Below are the code and all the weights of a small trained network. Each question names an input and a class and asks about switching units off, where a switched-off unit gives its printed mean instead of its output.

import numpy as np


def w(rows, s, z=0):
    codes = np.array(rows[::2]) - 128.0
    scale = np.full(codes.shape[1], s)
    scale[-1] = z or s
    return codes * scale


def f(y):
    return np.maximum(y, 0)


def log_softmax(a):
    a = a - a.max(-1, keepdims=True)
    return a - np.log(np.exp(a).sum(-1, keepdims=True))


def net(x, mask):
    res = np.array(x, float).reshape(1, 2) / 4 @ E
    y = f(res @ A[0][:, :-1].T + A[0][:, -1])
    res = res + np.where(mask, y, B[0][:, -1]) @ B[0][:, :-1]
    return log_softmax(res[-1] @ U[:, :-1].T + U[:, -1])


A, B = {}, {}
E = w([
[181,166,8,72,103,160,148,204,121,95],'x0',
[128,124,191,132,65,116,226,98,195,96],'x1',
],0.014)
A[0] = w([
[91,72,229,220,196,97,87,110,107,244,123],'N0',
[133,134,119,146,167,118,152,141,141,122,221],'N1',
[173,119,84,112,109,170,26,109,57,201,106],'N2',
[172,115,167,99,52,104,225,128,135,93,90],'N3',
[127,141,115,94,156,138,134,106,95,154,225],'N4',
[106,158,147,94,95,133,137,114,160,118,97],'N5',
[150,102,95,125,140,107,138,147,149,109,202],'N6',
[163,218,73,95,127,115,158,198,87,88,108],'N7',
[139,135,88,107,85,145,126,126,114,106,108],'N8',
[114,190,165,107,114,199,102,149,172,120,253],'N9',
[109,152,82,190,171,109,91,150,78,145,168],'N10',
[107,146,118,162,70,112,174,105,188,117,85],'N11',
[212,200,75,71,83,187,131,190,133,54,80],'N12',
[111,167,151,143,84,141,161,110,175,89,172],'N13',
[156,146,116,107,234,109,87,126,77,166,88],'N14',
[58,137,217,157,135,108,128,98,136,175,117],'N15',
[133,161,110,109,212,110,116,110,114,191,91],'N16',
[165,130,122,150,44,148,196,80,168,128,99],'N17',
[113,153,146,124,133,140,196,118,171,66,149],'N18',
[101,172,102,115,106,153,143,120,138,110,174],'N19',
[195,156,114,88,90,148,156,191,135,131,104],'N20',
],0.011,0.012)
B[0] = w([
[153,220,122,180,108,105,212,110,143,112,252],'N0',
[63,65,139,206,243,58,56,85,219,189,176],'N1',
[116,89,84,56,155,96,113,185,96,46,192],'N2',
[97,85,81,78,123,135,118,194,68,28,179],'N3',
[106,140,108,130,174,64,52,104,181,158,182],'N4',
[107,130,104,87,135,161,135,150,113,85,143],'N5',
[108,119,140,184,151,82,131,99,195,192,171],'N6',
[148,185,182,132,134,117,185,114,144,110,202],'N7',
[137,170,150,127,117,140,209,63,112,148,157],'N8',
[119,76,98,192,193,26,28,122,213,194,191],'N9',
[92,71,89,131,154,93,80,158,123,93,190],'N10',
[116,117,135,60,107,128,147,199,82,57,159],'N11',
[189,185,169,139,103,123,202,115,143,89,217],'N12',
[90,102,96,101,186,130,59,162,166,100,179],'N13',
[99,112,101,25,98,137,119,210,50,40,178],'N14',
[216,229,76,120,174,149,159,77,112,122,208],'N15',
[107,148,123,1,67,202,103,177,86,62,157],'N16',
[94,102,113,67,135,110,146,161,105,83,171],'N17',
[32,93,114,89,104,92,64,137,130,85,173],'N18',
[192,160,121,156,180,91,132,125,231,155,162],'N19',
[189,190,98,100,77,133,166,69,152,122,179],'N20',
],0.009,0.023)
U = w([
[75,56,111,65,125,86,82,190,86,31,90],'0',
[218,224,143,143,120,98,200,103,144,130,99],'1',
[94,57,131,186,162,50,5,114,208,229,255],'2',
[163,76,141,123,73,131,104,127,103,189,85],'3',
[142,99,183,121,87,149,139,162,106,146,94],'4',
[150,65,119,111,77,183,114,128,102,162,92],'5',
],0.012,0.0056)

Each question gives the input, the list of numbers given to net, and the class t.
The units are the neurons (one row each of A and B). Each row of codes is followed by its name. A weight is (code - 128) times the scale printed after its matrix; where a second scale follows, it is the last column's (A, B and U).
mask holds one flag per neuron, in row order. A switched-off neuron (its flag False) gives its mean, the last column of its row in B, instead of its output. The means were averaged over made-up inputs and are rounded, as every weight is.
A unit's drop is (log p(t) with every unit on - log p(t) with that unit switched off) / (log p(t) with every unit on - log p(t) with every unit switched off).
unit that matters most: the unit with the biggest drop
k most important neurons: the k neurons with the biggest drops, biggest first
drop of u: that unit's drop, to one decimal
input [-6,6], class 0: 4 most important neurons => (N3 N18 N13 N12)
input [-2,3], class 2: unit that matters most => N14
input [1,3], class 2: 2 most important neurons => (N14 N2)
input [7,7], class 0: 4 most important neurons => (N3 N18 N0 N17)
input [-4,-3], class 1: 4 most important neurons => (N0 N13 N18 N9)
input [3,1], class 2: 2 most important neurons => (N0 N15)
input [3,4], class 0: 2 most important neurons => (N3 N0)
input [-7,-6], class 1: 2 most important neurons => (N0 N15)
input [-3,-3], class 2: 2 most important neurons => (N12 N3)
input [5,-3], class 1: drop of N6 => 0.0
input [5,6], class 0: drop of N3 => 0.3
input [-5,-4], class 1: drop of N3 => 0.3
input [-7,-5], class 1: drop of N0 => 2.9
input [-2,-3], class 2: unit that matters most => N3
